surun: [-6.02,+8.08,-3.78,-0.11,+1.41,+5.33,+5.66,+6.02,-4.53,+0.53,-5.93,-5.77,+6.33,+7.27,+2.18,+4.87,+3.18,-4.60,+6.07,+6.69,-1.70,-2.46,+3.26,-2.82]
gage: [-6.47,-4.08,+0.53,+5.29,+8.63,+8.43,-2.48,+0.45,-0.18,+2.29,+4.91,+7.82,+4.07,+4.82,+6.23,-1.84,+4.96,+8.80,+3.78,+1.92,-7.64,+4.64,-6.25,-7.88]
zotub: [+0.53,+8.80,-6.47,-4.08,-0.18,+6.23,+2.29,-7.64,+4.92,-6.25,+5.29,-1.84,-7.88,+3.78,+8.43,+4.96,+8.63,+4.82,-2.48,+7.82,+1.92,+4.64,+0.45,+4.07]
Topil: [-7.88,+2.29,-0.18,-7.64,-1.84,+0.45,-4.09,-6.47,+5.29,+1.92,+4.82,+3.78,+6.23,+8.80,-2.48,+4.96,+0.53,+8.43,+4.64,+4.07,+4.92,+8.63,-6.25,+7.82]
order: [-7.88,-6.25,+4.64,-7.64,+1.92,+3.78,+8.80,+4.96,-1.84,+6.23,+4.82,+4.07,+7.82,+4.91,+2.29,-0.18,+0.45,-2.48,+8.43,+8.63,+5.29,+0.53,-4.08,-6.47] | gage
order: [-7.88,-7.64,-6.47,-6.25,-4.08,-2.48,-1.84,-0.18,+0.45,+0.53,+1.92,+2.29,+3.78,+4.07,+4.64,+4.82,+4.91,+4.96,+5.29,+6.23,+7.82,+8.43,+8.63,+8.80] | gage
order: [+4.64,+4.82,+4.92,-6.25,+8.80,+8.63,+5.29,-0.18,+3.78,+7.82,-4.08,+2.29,+8.43,-6.47,+6.23,+1.92,+0.45,+4.07,+4.96,+0.53,-1.84,-7.88,-7.64,-2.48] | zotub

nake: [+8.22,-0.22,-1.85,-2.62,+2.77]
rilub: [+2.09,+2.38,-3.93,+1.99,-7.10]
pizod: [-0.22,+8.21,+2.77,-1.85,-2.62]
naz: [-0.21,+2.77,-1.85,-2.62,+8.22]
order: [-7.10,-3.93,+1.99,+2.09,+2.38] | rilub
order: [+8.22,-0.21,+2.77,-1.85,-2.62] | naz
order: [-2.62,+2.77,+8.22,-0.22,-1.85] | nake
order: [+2.77,-2.62,-1.85,-0.22,+8.22] | nake
order: [-2.62,-1.85,-0.22,+2.77,+8.21] | pizod
order: [+8.22,-2.62,-1.85,+2.77,-0.21] | naz
order: [+8.21,+2.77,-2.62,-1.85,-0.22] | pizod

mup: [+2.66,-2.08,-0.53,-6.76,-0.04,-7.20,-6.77,-5.55,+0.34,+1.33,-3.26,-8.80,-6.18]
rok: [+2.66,-2.08,-0.53,-6.76,-0.04,-7.20,-6.77,-5.55,+0.34,+1.33,-1.33,-0.90,-5.32]
Mubug: [-5.55,+2.66,-8.80,+1.33,-2.08,-7.20,+0.34,-0.54,-0.04,-6.76,-6.77,-3.26,-6.18]
nuvo: [-6.76,-6.77,-0.90,+1.33,-1.33,-5.32,+0.34,-0.04,+2.66,-5.54,-0.53,-2.08,-7.20]
order: [-3.26,-6.77,-7.20,+1.33,-8.80,-6.18,-6.76,+0.34,-5.55,+2.66,-2.08,-0.53,-0.04] | mup
order: [-1.33,+2.66,-0.04,-5.55,-0.90,-2.08,-6.76,+1.33,+0.34,-6.77,-0.53,-7.20,-5.32] | rok
order: [-6.18,+2.66,-2.08,-0.53,-6.76,-0.04,-7.20,-6.77,-5.55,+0.34,+1.33,-3.26,-8.80] | mup

kek: [-5.94,-1.88,-7.18,-3.25]
Tizuv: [+6.93,+7.28,+1.09,+0.29]
Tete: [+7.29,+1.09,+6.93,+0.29]
order: [+0.29,+1.09,+6.93,+7.29] | Tete
order: [-3.25,-7.18,-1.88,-5.94] | kek
order: [+0.29,+7.29,+1.09,+6.93] | Tete
order: [+6.93,+7.29,+0.29,+1.09] | Tete
order: [+0.29,+1.09,+6.93,+7.28] | Tizuv
order: [+6.93,+0.29,+7.29,+1.09] | Tete

duz: [+0.68,+1.73,+1.57,+0.83,+1.38,+1.97]
Vor: [+7.16,-3.13,-2.89,+2.10,-5.04,-4.28]
vabok: [+1.73,+0.83,+0.69,+1.38,+1.57,+1.97]
Tuzo: [+2.10,-5.04,-3.14,+7.16,-2.89,-4.28]
order: [-5.04,-4.28,+7.16,-3.13,-2.89,+2.10] | Vor
order: [+1.38,+1.57,+1.97,+1.73,+0.83,+0.69] | vabok
order: [-2.89,+2.10,-3.13,-4.28,+7.16,-5.04] | Vor
order: [-5.04,-4.28,-3.13,-2.89,+2.10,+7.16] | Vor
order: [+1.97,+1.38,+0.83,+1.57,+1.73,+0.68] | duz
order: [+1.73,+1.97,+0.83,+1.38,+1.57,+0.69] | vabok

vizuk: [+6.19,+6.23,+1.05,-1.13,+2.15,-8.84,-6.77,-4.09,+6.68,-0.16]
gafi: [+1.58,-0.31,+0.84,+1.69,-1.02,-0.96,-6.35,-3.57,+7.03,+2.07]
Zulal: [+8.13,+3.13,-3.40,+0.60,-8.56,-1.62,+2.01,-5.33,+0.96,-1.87]
nuvi: [+7.75,+6.84,-3.99,+7.24,-6.21,-2.48,-0.30,-7.29,-0.59,+0.66]
nof: [+0.26,-0.56,-2.84,+2.47,-6.57,-2.34,-9.02,-3.06,+6.25,+1.64]
naza: [+5.88,+7.14,-7.47,+8.47,-6.30,+7.59,+6.68,-5.89,-5.70,+5.15]
dor: [+6.19,+6.23,+1.05,-1.13,+2.15,-8.84,-6.77,-4.09,+6.68,-2.29]
Keb: [+1.09,-0.18,-1.77,+2.41,-6.61,+6.17,+6.33,-4.12,-1.37,+3.93]
zeze: [+1.09,+3.93,-1.37,+6.33,-1.77,+6.17,-4.12,-6.60,-0.18,+2.41]
rimu: [-1.62,+0.96,-1.87,-5.33,-3.40,+2.01,+0.60,+3.13,-8.55,+8.13]
order: [+3.93,+1.09,-0.18,-1.77,+2.41,-6.61,+6.17,+6.33,-4.12,-1.37] | Keb
order: [+7.14,-7.47,+5.15,+7.59,-5.89,+8.47,-6.30,+6.68,-5.70,+5.88] | naza
order: [+2.01,-1.62,+8.13,-3.40,-8.56,-5.33,+3.13,+0.60,-1.87,+0.96] | Zulal

tadum: [+1.56,-0.12,-4.17,-0.96,+0.62,-1.91,-1.53,+0.95,+0.47,-3.48,+1.10,-0.69,-1.25,-3.52,-2.51,-0.50]
Dis: [+0.47,-0.50,+0.95,-3.52,-0.13,-1.53,+0.62,-3.48,-4.17,+1.56,-0.69,+1.10,-1.91,-2.51,-0.96,-1.25]
takul: [+0.95,-3.48,-0.50,-2.51,-0.96,-3.52,+1.10,+1.56,-0.12,-1.25,-1.53,+0.47,-1.91,+0.62,-4.17,-0.69]
Zas: [+0.96,-1.25,+1.10,-0.12,-4.17,-0.50,-0.96,-0.69,+0.47,+0.62,-1.53,+1.56,-3.48,-2.51,-1.91,-3.52]
order: [-4.17,-3.52,-3.48,-2.51,-1.91,-1.53,-1.25,-0.96,-0.69,-0.50,-0.13,+0.47,+0.62,+0.95,+1.10,+1.56] | Dis
order: [-3.52,-1.91,-2.51,-3.48,+1.56,-1.53,+0.62,+0.47,-0.69,-0.96,-0.50,-4.17,-0.12,+1.10,-1.25,+0.96] | Zas
order: [-1.25,+0.47,-0.50,+0.95,-3.52,-0.13,-1.53,+0.62,-3.48,-4.17,+1.56,-0.69,+1.10,-1.91,-2.51,-0.96] | Dis
order: [-1.25,-0.96,-2.51,-1.91,+1.10,-0.69,+1.56,-4.17,-3.48,+0.62,-1.53,-0.13,-3.52,+0.95,-0.50,+0.47] | Dis
find: [+1.56,-0.12,-4.17,-0.96,+0.62,-1.91,-1.53,+0.95,+0.47,-3.48,+1.10,-0.69,-1.25,-3.52,-2.51,-0.50] | tadum
order: [-4.17,-3.52,-3.48,-2.51,-1.91,-1.53,-1.25,-0.96,-0.69,-0.50,-0.12,+0.47,+0.62,+0.96,+1.10,+1.56] | Zas

buk: [+2.71,-1.23,-1.71,+2.09,-6.39,-2.42,-3.22,-0.04,-4.99,-3.96,-4.95,+7.46,+3.55]
Fimul: [+7.46,-1.71,-4.99,-2.42,+3.56,-1.23,+2.09,-4.95,-3.96,-0.04,+2.71,-3.22,-6.39]
Tira: [+2.09,-3.96,+7.46,-6.39,-4.95,-3.23,-1.71,+2.71,-1.23,-4.99,+3.55,-0.04,-2.42]
order: [+2.71,-1.23,-4.99,+3.55,-0.04,-2.42,+2.09,-3.96,+7.46,-6.39,-4.95,-3.23,-1.71] | Tira
order: [+3.55,-2.42,-4.99,-4.95,-1.71,-3.23,-6.39,-1.23,+2.71,-3.96,-0.04,+7.46,+2.09] | Tira
order: [-4.99,-4.95,-6.39,-0.04,+7.46,-1.23,-2.42,-3.22,-3.96,+2.71,-1.71,+2.09,+3.55] | buk
order: [-3.96,-1.23,+7.46,-2.42,-0.04,-4.95,-3.22,-1.71,-6.39,-4.99,+3.55,+2.71,+2.09] | buk
order: [-6.39,-4.99,-4.95,-3.96,-3.23,-2.42,-1.71,-1.23,-0.04,+2.09,+2.71,+3.55,+7.46] | Tira
order: [+3.55,+2.71,-1.23,-1.71,+2.09,-6.39,-2.42,-3.22,-0.04,-4.99,-3.96,-4.95,+7.46] | buk

kida: [-2.77,-1.25,+5.36,-4.08,+5.22]
Korod: [-1.09,-3.24,+3.72,-2.96,+5.80]
Ludi: [-0.05,-2.76,+0.80,-2.64,+1.26]
Geg: [+3.83,-1.04,+0.70,-3.64,-6.95]
tem: [+3.83,-1.04,-8.64,+4.67,-1.85]
zal: [-2.76,-0.05,-2.64,+0.81,+1.26]
fugi: [-2.77,-1.25,+5.36,-4.08,+0.02]
Rilus: [+0.80,+1.81,-0.77,+0.03,+4.57]
vana: [-2.77,-1.25,+5.36,-4.08,+6.01]
nug: [+4.07,+2.96,-2.34,+1.02,+7.74]
order: [+0.80,-2.76,+1.26,-2.64,-0.05] | Ludi
order: [-3.64,-6.95,+3.83,-1.04,+0.70] | Geg

Foruv: [-1.75,+6.30,+7.31,-0.13,+6.80,-5.31,+6.49]
diza: [+7.50,+7.46,+7.29,+6.90,-7.11,+6.57,-5.34]
suz: [-5.34,+7.29,+7.46,+7.51,+6.57,-7.11,+6.90]
order: [-7.11,+6.90,-5.34,+7.29,+7.46,+7.51,+6.57] | suz
order: [+6.49,-1.75,+6.30,+7.31,-0.13,+6.80,-5.31] | Foruv
order: [-5.34,+6.57,-7.11,+6.90,+7.29,+7.46,+7.50] | diza
order: [-7.11,-5.34,+6.57,+6.90,+7.29,+7.46,+7.50] | diza
order: [-5.31,-0.13,+6.80,+7.31,+6.30,+6.49,-1.75] | Foruv
order: [+6.90,-7.11,+6.57,+7.51,+7.46,+7.29,-5.34] | suz
order: [+6.30,+7.31,-0.13,+6.80,-5.31,+6.49,-1.75] | Foruv

naven: [+1.46,+9.00,+6.37,+8.78,-9.04,-4.70,+2.15,-9.71,+5.00,+0.17,-1.04,-5.18,+5.68,-4.44,+1.13,-3.71,-0.17,-9.30,-3.34,+0.97,+1.77]
Zudut: [-0.08,+9.00,+6.37,+8.78,-9.04,-4.70,+2.15,-9.71,+5.00,-0.89,-1.04,-5.18,+6.27,-4.44,+1.13,-3.71,-0.17,-9.30,-3.34,+0.97,+1.77]
ruso: [-3.34,+8.78,+1.13,+5.00,-0.17,-1.04,-9.04,-4.70,+5.68,-4.44,+6.37,+9.00,-9.71,-9.30,+1.47,+0.97,+0.17,-5.18,-3.71,+2.15,+1.77]
order: [-3.71,-0.17,-9.30,-3.34,+0.97,+1.77,+1.46,+9.00,+6.37,+8.78,-9.04,-4.70,+2.15,-9.71,+5.00,+0.17,-1.04,-5.18,+5.68,-4.44,+1.13] | naven
order: [-9.71,-9.30,-9.04,-5.18,-4.70,-4.44,-3.71,-3.34,-1.04,-0.17,+0.17,+0.97,+1.13,+1.46,+1.77,+2.15,+5.00,+5.68,+6.37,+8.78,+9.00] | naven
order: [+0.17,+9.00,-9.30,-9.04,+1.46,+5.00,+5.68,-9.71,-3.71,-3.34,-5.18,+6.37,-4.70,+8.78,+0.97,+2.15,+1.13,-4.44,-1.04,+1.77,-0.17] | naven

Ded: [+0.63,-9.62,-3.55,+3.04]
Vaz: [+3.84,+3.11,-4.53,-4.00]
rusa: [+0.63,-9.62,+3.05,-3.55]
vumes: [+6.51,+2.68,-2.82,-3.02]
vabog: [+1.00,+2.70,-7.96,+4.56]
order: [-3.55,+3.05,-9.62,+0.63] | rusa
order: [+4.56,+1.00,+2.70,-7.96] | vabog
order: [-3.02,-2.82,+2.68,+6.51] | vumes
order: [-9.62,-3.55,+3.04,+0.63] | Ded
order: [-9.62,-3.55,+0.63,+3.04] | Ded
order: [+3.11,-4.53,-4.00,+3.84] | Vaz
order: [-4.00,+3.84,+3.11,-4.53] | Vaz

tuma: [-1.96,+3.66,+2.43,-2.53,+1.15,+0.27,-0.87,+0.84,+2.57,-2.21,-0.44]
Gifo: [+3.89,-0.94,-2.35,-0.87,-0.93,+2.10,-1.76,+2.14,+0.40,-5.40,+1.70]
lod: [+2.44,-0.87,+1.15,+2.56,-2.53,-1.97,-2.21,+0.84,+3.66,+0.27,-0.44]
ladap: [+3.66,-2.21,+1.15,+2.44,-1.96,+0.27,+2.56,+0.84,-2.53,-0.87,-0.44]
rezo: [-2.16,-2.64,-0.47,-0.55,+2.72,+1.29,-0.08,-0.64,-0.97,+1.52,-0.71]
Pavuz: [-1.31,-2.92,+1.27,+0.48,+1.35,+1.30,-0.70,+0.59,-1.49,+2.80,+2.39]
order: [+1.70,-5.40,+0.40,+2.14,-1.76,+2.10,-0.93,-0.87,-2.35,-0.94,+3.89] | Gifo
order: [+2.56,-2.21,+3.66,-1.97,-0.87,+0.84,+0.27,+1.15,-2.53,-0.44,+2.44] | lod
order: [-2.16,-0.64,+1.52,-0.97,+2.72,-0.08,-2.64,-0.71,+1.29,-0.55,-0.47] | rezo
order: [-2.21,-0.44,-1.96,+3.66,+2.43,-2.53,+1.15,+0.27,-0.87,+0.84,+2.57] | tuma
order: [-2.53,-2.21,-1.97,-0.87,-0.44,+0.27,+0.84,+1.15,+2.44,+2.56,+3.66] | lod
order: [+3.66,+2.56,-1.97,+2.44,+0.27,+0.84,-2.21,-2.53,-0.44,-0.87,+1.15] | lod
order: [-2.53,-2.21,-1.96,-0.87,-0.44,+0.27,+0.84,+1.15,+2.44,+2.56,+3.66] | ladap

